Here is a tiny trained network, its code and every weight. The questions are about switching its units off for an input and a target symbol, where a switched-off unit gives its printed mean instead of its output.

import numpy as np


def w(rows, s, z=0):
    codes = np.array(rows[::2]) - 128.0
    scale = np.full(codes.shape[1], s)
    scale[-1] = z or s
    return codes * scale


def f(y):
    return np.maximum(y, 0)


def softmax(a):
    e = np.exp(a - a.max(-1, keepdims=True))
    return e / e.sum(-1, keepdims=True)


def log_softmax(a):
    a = a - a.max(-1, keepdims=True)
    return a - np.log(np.exp(a).sum(-1, keepdims=True))


def net(x, mask):
    ids = ['ΛΞΠΣΨαβδζηθμτφω'.index(c) for c in x.split()]
    T = len(ids)
    res = E[ids] + P[:T]
    q, k, v = (res @ M[0].T for M in (Q, K, V))
    z = softmax(np.where(np.tri(T) > 0, q @ k.T / 2**0.5, -1e9)) @ v
    res = res + np.where(mask[0], z, O[0][:, -1]) @ O[0][:, :-1]
    y = f(res @ A[0][:, :-1].T + A[0][:, -1])
    res = res + np.where(mask[1:9], y, B[0][:, -1]) @ B[0][:, :-1]
    return log_softmax(res[-1] @ U[:, :-1].T + U[:, -1])


Q, K, V, O, A, B = {}, {}, {}, {}, {}, {}
E = w([
[131,95,129,133,131,141],'Λ',
[120,38,108,137,155,123],'Ξ',
[196,93,63,131,94,173],'Π',
[100,133,105,115,120,110],'Σ',
[171,66,116,136,146,158],'Ψ',
[122,69,120,112,144,114],'α',
[228,120,244,94,176,216],'β',
[55,196,118,90,106,69],'δ',
[173,161,131,114,138,164],'ζ',
[91,146,126,117,132,111],'η',
[77,153,159,104,171,97],'θ',
[109,248,149,88,112,114],'μ',
[168,142,119,129,116,166],'τ',
[125,219,127,143,63,164],'φ',
[86,73,144,116,186,91],'ω',
],0.013)
P = w([
[119,139,118,149,134,145],'0',
[96,92,90,45,164,192],'1',
[99,125,91,76,154,175],'2',
[106,115,87,83,157,178],'3',
[217,155,124,152,117,58],'4',
[156,146,122,121,129,111],'5',
[137,148,125,133,128,110],'6',
[54,83,114,48,118,252],'7',
[121,131,129,142,124,130],'8',
[111,131,130,141,128,127],'9',
[209,139,108,141,118,79],'10',
[117,135,132,139,122,128],'11',
[122,144,124,142,121,126],'12',
],0.013)
Q[0] = w([
[223,137,149,187,122,2],'h1',
[72,110,88,5,168,221],'h1',
],0.01)
K[0] = w([
[51,99,131,2,107,242],'h1',
[139,161,102,253,133,47],'h1',
],0.0087)
V[0] = w([
[123,5,118,137,188,134],'h1',
[248,128,78,153,67,209],'h1',
],0.011)
O[0] = w([
[10,97,116,152,146,221,76],'h1',
[164,228,69,205,172,133,250],'h1',
],0.011,0.0019)
A[0] = w([
[30,172,32,81,111,48,181],'n1',
[166,148,183,112,202,193,11],'n2',
[54,25,122,122,62,177,112],'n3',
[9,144,117,164,146,216,95],'n4',
[146,66,84,152,171,61,209],'n5',
[45,107,190,122,77,115,102],'n6',
[78,127,81,160,125,202,148],'n7',
[139,80,180,3,79,105,154],'n8',
],0.0079,0.0013)
B[0] = w([
[191,77,130,194,178,189,216],'n1',
[143,73,116,231,168,166,164],'n2',
[74,208,129,45,155,154,233],'n3',
[159,99,184,190,170,2,254],'n4',
[99,206,104,58,142,100,176],'n5',
[93,200,146,87,106,209,191],'n6',
[28,80,161,204,119,33,225],'n7',
[206,77,132,203,36,147,230],'n8',
],0.0067,0.0057)
U = w([
[144,103,140,170,129,142,2],'Λ',
[104,85,97,139,140,105,139],'Ξ',
[112,147,3,146,146,202,149],'Π',
[82,139,162,129,137,133,74],'Σ',
[127,144,165,63,76,221,119],'Ψ',
[114,110,85,98,126,163,194],'α',
[185,50,235,239,181,149,114],'β',
[156,74,191,130,35,84,129],'δ',
[139,180,83,112,181,227,190],'ζ',
[189,113,190,110,98,15,56],'η',
[58,158,207,93,97,187,161],'θ',
[179,222,130,67,165,65,195],'μ',
[135,120,117,96,109,193,126],'τ',
[118,178,100,228,101,129,127],'φ',
[88,127,177,109,166,56,135],'ω',
],0.0061,0.004)

Each question gives the input, a string of symbols that net reads in full, and the target symbol t.
The units are the heads (2 rows each of Q, K, V and O) and the neurons (one row each of A and B). Each row of codes is followed by its name. A weight is (code - 128) times the scale printed after its matrix; where a second scale follows, it is the last column's (O, A, B and U).
mask holds one flag per unit, heads first, then neurons. A switched-off unit (its flag False) gives its mean, the last column of its rows in O or B, instead of its output. The means were averaged over made-up inputs and are rounded, as every weight is.
A unit's drop is (log p(t) with every unit on - log p(t) with that unit switched off) / (log p(t) with every unit on - log p(t) with every unit switched off).
The circuit of an input: a set's keep is (log p(t) with only the set's units on - log p(t) with every unit switched off) / (log p(t) with every unit on - log p(t) with every unit switched off). Starting from all 9 units, units are removed one at a time, each time the one whose removal leaves the highest keep (on an exact tie, the one counted first), for as long as the keep stays at least 0.8.
units of the circuit, in order: the units of the circuit, biggest drop first
top k neurons: the k neurons with the biggest drops, biggest first
drop when u is switched off: that unit's drop, to one decimal
input Ξ φ Ψ, target ω: units of the circuit, in order => (h1; n4; n3; n7)
input θ α ζ α, target Ψ: top neuron => (n3)
input Ξ δ ζ θ, target ω: units of the circuit, in order => (n4; h1; n3)
input ω Ψ ω, target θ: top 2 neurons => (n3; n6)
input Ξ φ η, target ω: units of the circuit, in order => (n4; h1; n3)
input Ψ Λ Σ φ η Ψ ζ Ψ ζ Ψ τ, target β: units of the circuit, in order => (h1; n4; n7)
input ω δ η δ Π Ψ η α, target φ: units of the circuit, in order => (h1; n7)
input η μ ω μ φ α Ψ φ δ θ Ξ, target μ: units of the circuit, in order => (h1; n5)
input η Π Λ δ ω δ Π ω η θ φ, target θ: units of the circuit, in order => (h1; n3)
input δ Ψ Ψ Σ Ξ Ψ ω Ξ Ξ ω η, target ω: units of the circuit, in order => (h1; n4; n3; n7)
input δ Σ φ Σ, target δ: units of the circuit, in order => (h1; n8)
input Ξ δ φ, target ω: units of the circuit, in order => (n4; h1; n7)
input Π φ δ ω φ φ ζ φ η, target μ: top 2 neurons => (n8; n7)
input Σ Ξ τ Π η Ξ τ Ξ μ ω α, target ω: top 4 neurons => (n4; n3; n7; n8)
input Σ ω α φ Ψ ω α μ Π Π θ, target η: top neuron => (n8)
input θ Σ φ Π, target Ψ: top 2 neurons => (n3; n4)
input τ Π φ ζ Π, target φ: top 2 neurons => (n7; n3)
input ω Λ φ η, target θ: top 2 neurons => (n3; n6)
input Ψ δ φ τ θ, target δ: drop when h1 is switched off => 1.2
input Ξ δ φ δ ω φ Σ τ, target θ: drop when n6 is switched off => 0.2
